-5.80 -6.65 -6.36
+2.47 +4.19 +1.66
-0.46 +1.62 -5.93
->
-5.80 -6.65
+2.47 +4.19

+3.64 -2.73
-1.67 +3.91
+3.88 +3.77
-2.01 +6.94
->
+3.64 -2.73
-1.67 +3.91

+4.01 -3.06 -4.63 -7.54
+1.75 -3.88 -6.02 -4.46
-2.00 +4.02 +5.47 +4.66
+1.14 +0.71 -3.43 -3.43
->
+4.01 -3.06
+1.75 -3.88

+1.69 +1.12 +6.83
+1.77 +1.09 +3.47
-0.61 +8.27 -2.01
->
+1.69 +1.12
+1.77 +1.09

-2.00 +0.23
-7.36 -2.84
+3.47 +3.95
-1.16 -3.31
->
-2.00 +0.23
-7.36 -2.84

+3.83 +7.34 +0.65
+1.17 +4.51 -1.37
->
+3.83 +7.34
+1.17 +4.51

+2.31 -4.42
+3.08 -4.81
+6.91 +0.85
+5.33 -4.55
+3.01 -1.89
->
+2.31 -4.42
+3.08 -4.81

+7.18 +6.22 +6.39 +6.60
-1.02 -0.47 -1.46 +1.48
->
+7.18 +6.22
-1.02 -0.47
---
-1.76 +3.02 -3.58 +5.36
+2.83 -2.22 -0.43 -1.99
+1.28 +0.51 -2.81 +2.81
-6.96 -0.28 +8.05 -2.15
+1.01 -2.36 -3.93 +2.56
+2.26 -1.22 -0.42 -0.82
->
+2.26 -1.22 -0.42 -0.82
-1.76 +3.02 -3.58 +5.36
+2.83 -2.22 -0.43 -1.99
+1.28 +0.51 -2.81 +2.81
-6.96 -0.28 +8.05 -2.15
+1.01 -2.36 -3.93 +2.56

+4.24 +3.89 +2.62 -5.76 +5.25
+6.20 -0.82 +5.75 -0.78 +0.15
+7.14 +1.60 +8.20 -6.60 +6.26
+4.29 +1.46 +3.04 -2.54 +2.02
+0.37 +0.55 +0.26 -0.72 +0.69
+1.70 +0.00 +3.09 -1.77 +1.98
+3.06 -0.03 +2.64 -0.71 +0.39
->
+3.06 -0.03 +2.64 -0.71 +0.39
+4.24 +3.89 +2.62 -5.76 +5.25
+6.20 -0.82 +5.75 -0.78 +0.15
+7.14 +1.60 +8.20 -6.60 +6.26
+4.29 +1.46 +3.04 -2.54 +2.02
+0.37 +0.55 +0.26 -0.72 +0.69
+1.70 +0.00 +3.09 -1.77 +1.98

+2.27 -6.62 -5.39 +2.19 +1.07 +2.24
+4.92 -7.31 -6.02 +5.74 +2.99 +4.55
+4.82 -6.60 -5.93 +5.65 +4.37 +5.51
-1.52 -5.70 +2.49 -0.96 +7.74 -5.78
+4.85 -7.65 -5.81 +5.94 +5.96 +3.20
+5.18 -6.84 -6.27 +4.20 +4.01 +3.87
+5.11 -4.23 -4.33 +6.10 +6.99 +3.69
+4.72 -5.65 -3.80 +3.70 +1.84 +3.81
+4.78 -4.95 -4.95 +4.35 +3.23 +2.87
+4.19 -5.11 -4.70 +3.70 +4.18 +4.04
+3.89 -6.68 -5.59 +2.39 +0.32 +4.66
+4.24 -6.78 -4.85 +4.62 +2.81 +4.69
->
+4.24 -6.78 -4.85 +4.62 +2.81 +4.69
+2.27 -6.62 -5.39 +2.19 +1.07 +2.24
+4.92 -7.31 -6.02 +5.74 +2.99 +4.55
+4.82 -6.60 -5.93 +5.65 +4.37 +5.51
-1.52 -5.70 +2.49 -0.96 +7.74 -5.78
+4.85 -7.65 -5.81 +5.94 +5.96 +3.20
+5.18 -6.84 -6.27 +4.20 +4.01 +3.87
+5.11 -4.23 -4.33 +6.10 +6.99 +3.69
+4.72 -5.65 -3.80 +3.70 +1.84 +3.81
+4.78 -4.95 -4.95 +4.35 +3.23 +2.87
+4.19 -5.11 -4.70 +3.70 +4.18 +4.04
+3.89 -6.68 -5.59 +2.39 +0.32 +4.66

+1.58 -0.63 -0.40 +3.97 -0.07 +4.18 +1.90 -0.93 -4.99
-0.16 -1.08 -0.24 -0.09 +1.41 +2.65 -2.64 -1.58 -4.47
+1.00 -1.57 +0.32 +1.59 +1.44 +2.30 -2.70 -2.63 -4.54
+1.64 -1.35 +0.38 +4.34 +1.39 +4.61 +0.36 -1.20 -5.14
+1.42 -2.00 +0.24 +4.64 +1.30 +4.65 +0.39 -1.04 -5.18
-2.79 -1.94 -0.45 -0.30 +3.07 +4.38 -1.24 +1.20 -7.43
-0.13 -2.31 +2.29 +1.00 -1.04 +2.07 -2.62 -1.47 -4.75
-0.16 -1.08 -0.24 -0.09 +1.41 +2.64 -2.64 -1.58 -4.48
+1.71 -1.17 +0.45 +3.06 +1.77 +3.45 +0.76 -1.29 -4.97
->
+1.71 -1.17 +0.45 +3.06 +1.77 +3.45 +0.76 -1.29 -4.97
+1.58 -0.63 -0.40 +3.97 -0.07 +4.18 +1.90 -0.93 -4.99
-0.16 -1.08 -0.24 -0.09 +1.41 +2.65 -2.64 -1.58 -4.47
+1.00 -1.57 +0.32 +1.59 +1.44 +2.30 -2.70 -2.63 -4.54
+1.64 -1.35 +0.38 +4.34 +1.39 +4.61 +0.36 -1.20 -5.14
+1.42 -2.00 +0.24 +4.64 +1.30 +4.65 +0.39 -1.04 -5.18
-2.79 -1.94 -0.45 -0.30 +3.07 +4.38 -1.24 +1.20 -7.43
-0.13 -2.31 +2.29 +1.00 -1.04 +2.07 -2.62 -1.47 -4.75
-0.16 -1.08 -0.24 -0.09 +1.41 +2.64 -2.64 -1.58 -4.48

+3.07 +4.03 -2.47 -2.06 +2.81 +3.14 -2.25 +2.81 +2.63 -2.24 -2.65 -1.95 -2.26 -2.44 -2.90 +1.80
-4.19 -4.16 +3.04 +0.91 -2.80 -3.13 +4.73 -2.77 -2.10 +1.50 +0.91 +0.85 +1.62 +2.22 +2.36 -6.86
-2.41 -2.94 +1.49 +2.55 -2.44 -2.45 -1.97 -3.10 -2.86 +3.11 +2.27 +2.58 +2.42 +2.39 +1.67 +2.93
+0.44 +1.20 -0.42 -1.79 +1.24 +1.03 +5.38 +2.30 +2.22 -1.91 -2.40 -2.33 -2.03 -1.72 -0.26 -5.41
->
+0.44 +1.20 -0.42 -1.79 +1.24 +1.03 +5.38 +2.30 +2.22 -1.91 -2.40 -2.33 -2.03 -1.72 -0.26 -5.41
+3.07 +4.03 -2.47 -2.06 +2.81 +3.14 -2.25 +2.81 +2.63 -2.24 -2.65 -1.95 -2.26 -2.44 -2.90 +1.80
-4.19 -4.16 +3.04 +0.91 -2.80 -3.13 +4.73 -2.77 -2.10 +1.50 +0.91 +0.85 +1.62 +2.22 +2.36 -6.86
-2.41 -2.94 +1.49 +2.55 -2.44 -2.45 -1.97 -3.10 -2.86 +3.11 +2.27 +2.58 +2.42 +2.39 +1.67 +2.93

-4.02 +1.09 -0.92 +2.71 -1.46 -1.94 -0.70 -1.02 +0.86
+0.65 -2.52 -1.37 -0.03 +0.15 +4.02 -1.26 +1.07 +0.15
+0.14 +0.29 +2.03 +2.93 -2.39 -3.24 +3.26 -0.38 -0.92
-2.75 -0.12 +0.13 -0.57 -2.20 -0.24 +2.68 -0.28 -0.04
+5.58 +4.02 -1.68 +3.56 -2.75 +5.51 +1.76 +4.41 +2.06
+2.67 -0.98 +1.17 +1.61 -3.97 +5.64 +1.55 +1.13 -3.64
-2.46 +0.00 +0.10 -0.51 -2.05 -0.16 +2.70 -0.23 -0.28
+2.56 +1.42 +0.32 +3.62 +1.79 +6.69 +2.51 +0.41 -1.50
+1.91 -1.90 +0.69 +0.49 -4.78 +5.40 +0.82 +0.93 -3.33
-3.04 +1.00 -1.22 +3.53 -1.68 -1.39 -1.66 -1.04 +1.02
->
-3.04 +1.00 -1.22 +3.53 -1.68 -1.39 -1.66 -1.04 +1.02
-4.02 +1.09 -0.92 +2.71 -1.46 -1.94 -0.70 -1.02 +0.86
+0.65 -2.52 -1.37 -0.03 +0.15 +4.02 -1.26 +1.07 +0.15
+0.14 +0.29 +2.03 +2.93 -2.39 -3.24 +3.26 -0.38 -0.92
-2.75 -0.12 +0.13 -0.57 -2.20 -0.24 +2.68 -0.28 -0.04
+5.58 +4.02 -1.68 +3.56 -2.75 +5.51 +1.76 +4.41 +2.06
+2.67 -0.98 +1.17 +1.61 -3.97 +5.64 +1.55 +1.13 -3.64
-2.46 +0.00 +0.10 -0.51 -2.05 -0.16 +2.70 -0.23 -0.28
+2.56 +1.42 +0.32 +3.62 +1.79 +6.69 +2.51 +0.41 -1.50
+1.91 -1.90 +0.69 +0.49 -4.78 +5.40 +0.82 +0.93 -3.33
